[118  85 112 119]  F
[154  71 127 147]  A
[ 97 151 127 165]  D
[160 158  89 159]  G
[134 131 148 144]  M
[ 80 165 108 123]  Y
[ 80 165 100 100]  H
[ 96  59 134 128]  S
[157  98 118 157]  V
succ: [97]
[151]
succ: [148]
[144]

[158 178 189 119]  C
[162 177 176 120]  W
[163 119  90 120]  E
[163 175 114 120]  N
succ: [177]
[176]
succ: [175]
[114]
succ: [189]
[119]
succ: [162]
[177]
succ: [158]
[178]
succ: [178]
[189]
which: [163 175 114 120]
N

[133 116 136  93 165 115 135 144  83  58 192 149  56  82] = boma
[134 116 141  94 165 113 136 144  89  61 194 149  56  85] = metar
[119 117 100  96 165 133 142 146  68  58 178 138  65  82] = besuf
[133 116 139  94 165 115 136 144  90  63 192 147  58  86] = vasas
[134 116 140  94 165 113 136 144  87  60 193 149  61  83] = zel
[124 116 107  94 165 128 141 144  67  57 181 144  61  79] = lesad
[133 116 136  93 165 115 136 144  87  60 193 149  56  83] = kaba
[148 117 101  97 165 133 143 146  68  58 177 138  65  82] = Bip
[120 116 101  95 165 132 142 145  67  58 178 140  64  81] = Palo
[133 116 141  94 165 114 136 144  92  64 193 147  58  87] = rer
[132 116 140  94 165 114 136 144  92  64 193 147  58  87] = nus
[122 116 105  95 165 130 141 145  68  58 179 141  63  81] = vazu
which: [134 116 140  94 165 113 136 144  87  60 193 149  61  83]
zel
which: [122 116 105  95 165 130 141 145  68  58 179 141  63  81]
vazu

[125 114 133 141 137 133 152 135 132 139 105 142 171 125 128 116 127 132
 102 131 129 168 108 119 134 116 120 137 126 126 137 126 127 142]  R
[151 130 146 160 129 113 124 131 107 136 130 110 167 122 139  99 136 122
 143 131 129 127 100 156 128 153 136 120 135 136 121 112 125 131]  P
[125 114 133 141 137 133 152 135 132 139 105 142 171 125 118 116 127 132
 102 131 129 168 108 119 134 116 144 137 126 126 137 126 127 136]  Z
[121 110 138 152 106 121 121 149 128 150 102 132 136 120 121 126 114 142
 133 129 125 113 127 108 125 194 124 148 133 121 185 155 154 114]  T
succ: [146]
[160]
succ: [99]
[136]
succ: [144]
[137]
succ: [148]
[133]
which: [151 130 146 160 129 113 124 131 107 136 130 110 167 122 139  99 136 122
 143 131 129 127 100 156 128 153 136 120 135 136 121 112 125 131]
P
which: [125 114 133 141 137 133 152 135 132 139 105 142 171 125 118 116 127 132
 102 131 129 168 108 119 134 116 144 137 126 126 137 126 127 136]
Z
succ: [143]
[131]

[153 152 159  98 187 144] = farit
[149  76 151  97 114 144] = pumil
[106  90 159 126 145 175] = nub
[146 137  87 173 196 104] = zus
[141  72 158 135 101 124] = Deres
[140 139 180 131 207  95] = letu
[146 137  87 173 105 104] = vama
[141  72 126 115 101 124] = dad
which: [146 137  87 173 105 104]
vama
succ: [98]
[187]

[130  99 112 152  98 117] -> K
[165  75 119 137 179 165] -> B
[ 95 125 106 104  86 137] -> U
[116 137 126 103 119 131] -> Q
succ: [103]
[119]
succ: [126]
[103]
succ: [75]
[119]
succ: [98]
[117]
succ: [116]
[137]
succ: [104]
[86]
succ: [99]
[112]

[138 106 116 112 118 122 147 154] -> X
[170 185  71 120 148 200 105 201] -> L
[138 106 116 112 118 122 147 134] -> J
succ: [148]
[200]
succ: [120]
[148]

